Below is a small trained network, with its code and all its weights. Each question gives an input and a class and asks what happens when units are switched off, that is, made to give their printed mean instead of their output.

import numpy as np


def w(rows, s, z=0):
    codes = np.array(rows[::2]) - 128.0
    scale = np.full(codes.shape[1], s)
    scale[-1] = z or s
    return codes * scale


def norm(h):
    return h / np.sqrt((h * h).mean(-1, keepdims=True) + 1e-5)


def f(y):
    return np.maximum(y, 0)


def log_softmax(a):
    a = a - a.max(-1, keepdims=True)
    return a - np.log(np.exp(a).sum(-1, keepdims=True))


def net(x, mask):
    res = np.array(x, float).reshape(1, 7) / 4 @ E
    u = 0
    for l in range(4):
        y = f(norm(res) @ A[l][:, :-1].T + A[l][:, -1])
        res = res + np.where(mask[u : u + 3], y, B[l][:, -1]) @ B[l][:, :-1]
        u += 3
    return log_softmax(norm(res)[-1] @ U[:, :-1].T + U[:, -1])


A, B = {}, {}
E = w([
[81,133,170,74,96,206,170,87,108],'x0',
[110,238,226,233,47,165,3,115,148],'x1',
[189,97,253,71,132,93,200,79,167],'x2',
[221,214,133,149,198,126,133,44,198],'x3',
[89,95,198,177,216,83,69,77,31],'x4',
[37,176,92,58,225,87,222,44,31],'x5',
[53,103,125,166,134,237,110,39,102],'x6',
],0.0066)
A[0] = w([
[123,253,95,144,169,195,173,12,70,2],'0.n1',
[128,208,154,128,243,54,144,106,12,29],'0.n2',
[118,92,128,121,204,111,252,140,164,169],'0.n3',
],0.0061,0.0043)
B[0] = w([
[71,250,93,112,185,202,218,104,163,208],'0.n1',
[130,148,195,138,213,2,140,229,147,223],'0.n2',
[190,71,98,70,15,148,97,65,100,254],'0.n3',
],0.0085,0.0043)
A[1] = w([
[139,192,29,187,78,129,72,253,150,3],'1.n1',
[23,159,227,185,67,231,64,204,30,38],'1.n2',
[180,122,176,96,87,171,122,121,188,127],'1.n3',
],0.0068,0.0054)
B[1] = w([
[151,174,8,121,81,149,84,229,243,227],'1.n1',
[27,154,227,150,37,123,106,118,72,253],'1.n2',
[243,127,214,150,172,130,206,148,96,223],'1.n3',
],0.011,0.0047)
A[2] = w([
[137,45,7,90,147,166,184,154,34,20],'2.n1',
[197,108,110,255,120,214,71,236,164,53],'2.n2',
[68,102,155,155,136,103,104,151,168,2],'2.n3',
],0.0059,0.0021)
B[2] = w([
[59,75,47,87,45,135,22,44,31,206],'2.n1',
[152,90,51,181,147,117,1,73,224,253],'2.n2',
[154,181,215,118,96,131,137,222,131,147],'2.n3',
],0.0075,0.0049)
A[3] = w([
[114,125,113,90,168,100,115,72,112,254],'3.n1',
[85,254,62,150,177,223,187,43,86,9],'3.n2',
[165,165,73,122,75,151,108,194,127,51],'3.n3',
],0.0074,0.0025)
B[3] = w([
[18,138,61,146,188,95,134,201,108,240],'3.n1',
[85,122,184,140,216,251,159,57,232,253],'3.n2',
[53,235,113,136,107,101,143,150,197,238],'3.n3',
],0.011,0.0038)
U = w([
[64,63,50,73,109,121,156,106,70,227],'0',
[208,91,157,215,145,153,39,82,161,2],'1',
[254,126,172,79,71,132,225,107,154,101],'2',
[143,192,59,174,50,140,65,166,217,143],'3',
[115,165,158,147,222,27,144,158,107,60],'4',
[67,157,216,185,47,160,102,128,80,139],'5',
[64,192,138,138,208,203,178,57,182,167],'6',
],0.018,0.0032)

Each question gives the input, the list of numbers given to net, and the class t.
The units are the neurons (one row each of A and B). Each row of codes is followed by its name. A weight is (code - 128) times the scale printed after its matrix; where a second scale follows, it is the last column's (A, B and U).
mask holds one flag per neuron, layer by layer. A switched-off neuron (its flag False) gives its mean, the last column of its row in B, instead of its output. The means were averaged over made-up inputs and are rounded, as every weight is.
A unit's drop is (log p(t) with every unit on - log p(t) with that unit switched off) / (log p(t) with every unit on - log p(t) with every unit switched off).
The circuit of an input: a set's keep is (log p(t) with only the set's units on - log p(t) with every unit switched off) / (log p(t) with every unit on - log p(t) with every unit switched off). Starting from all 12 units, units are removed one at a time, each time the one whose removal leaves the highest keep (on an exact tie, the one counted first), for as long as the keep stays at least 0.8.
units of the circuit, in order: the units of the circuit, biggest drop first
k most important neurons: the k neurons with the biggest drops, biggest first
drop when u is switched off: that unit's drop, to one decimal
input [-7,-7,-2,6,5,-1,5], class 0: 3 most important neurons	(0.n3, 2.n1, 1.n3)
input [4,7,-4,3,1,0,6], class 6: units of the circuit, in order	(3.n2)
input [8,-6,5,0,-8,3,4], class 0: units of the circuit, in order	(2.n1, 0.n3)
input [5,0,2,-2,-5,-5,8], class 5: 2 most important neurons	(1.n2, 0.n3)
input [-1,-8,7,3,-3,5,1], class 0: 2 most important neurons	(3.n1, 2.n1)
input [0,-2,8,-2,3,6,2], class 4: 4 most important neurons	(0.n2, 1.n1, 3.n1, 2.n1)
input [4,-7,-2,8,7,-5,-1], class 4: 2 most important neurons	(3.n1, 0.n2)
input [-7,-2,6,1,-6,-6,-4], class 2: 2 most important neurons	(1.n3, 3.n1)
input [3,0,5,-2,-3,-8,5], class 1: 3 most important neurons	(2.n2, 0.n1, 0.n3)
input [3,-1,2,-8,-7,-5,7], class 5: 2 most important neurons	(1.n2, 1.n1)
input [7,-3,-8,2,8,4,-4], class 4: 2 most important neurons	(0.n2, 3.n1)
input [-4,-2,6,7,5,-3,-4], class 2: 2 most important neurons	(0.n3, 2.n2)
input [8,-5,4,-7,-3,-4,1], class 2: 3 most important neurons	(1.n3, 3.n1, 2.n2)
input [-7,-4,3,6,-1,1,1], class 2: units of the circuit, in order	(0.n3)
input [5,-6,2,1,-3,6,-1], class 0: drop when 0.n3 is switched off	0.7
input [-6,2,2,2,-1,3,-1], class 4: drop when 3.n3 is switched off	0.0
input [7,8,-5,-2,-2,5,6], class 6: drop when 0.n1 is switched off	2.4
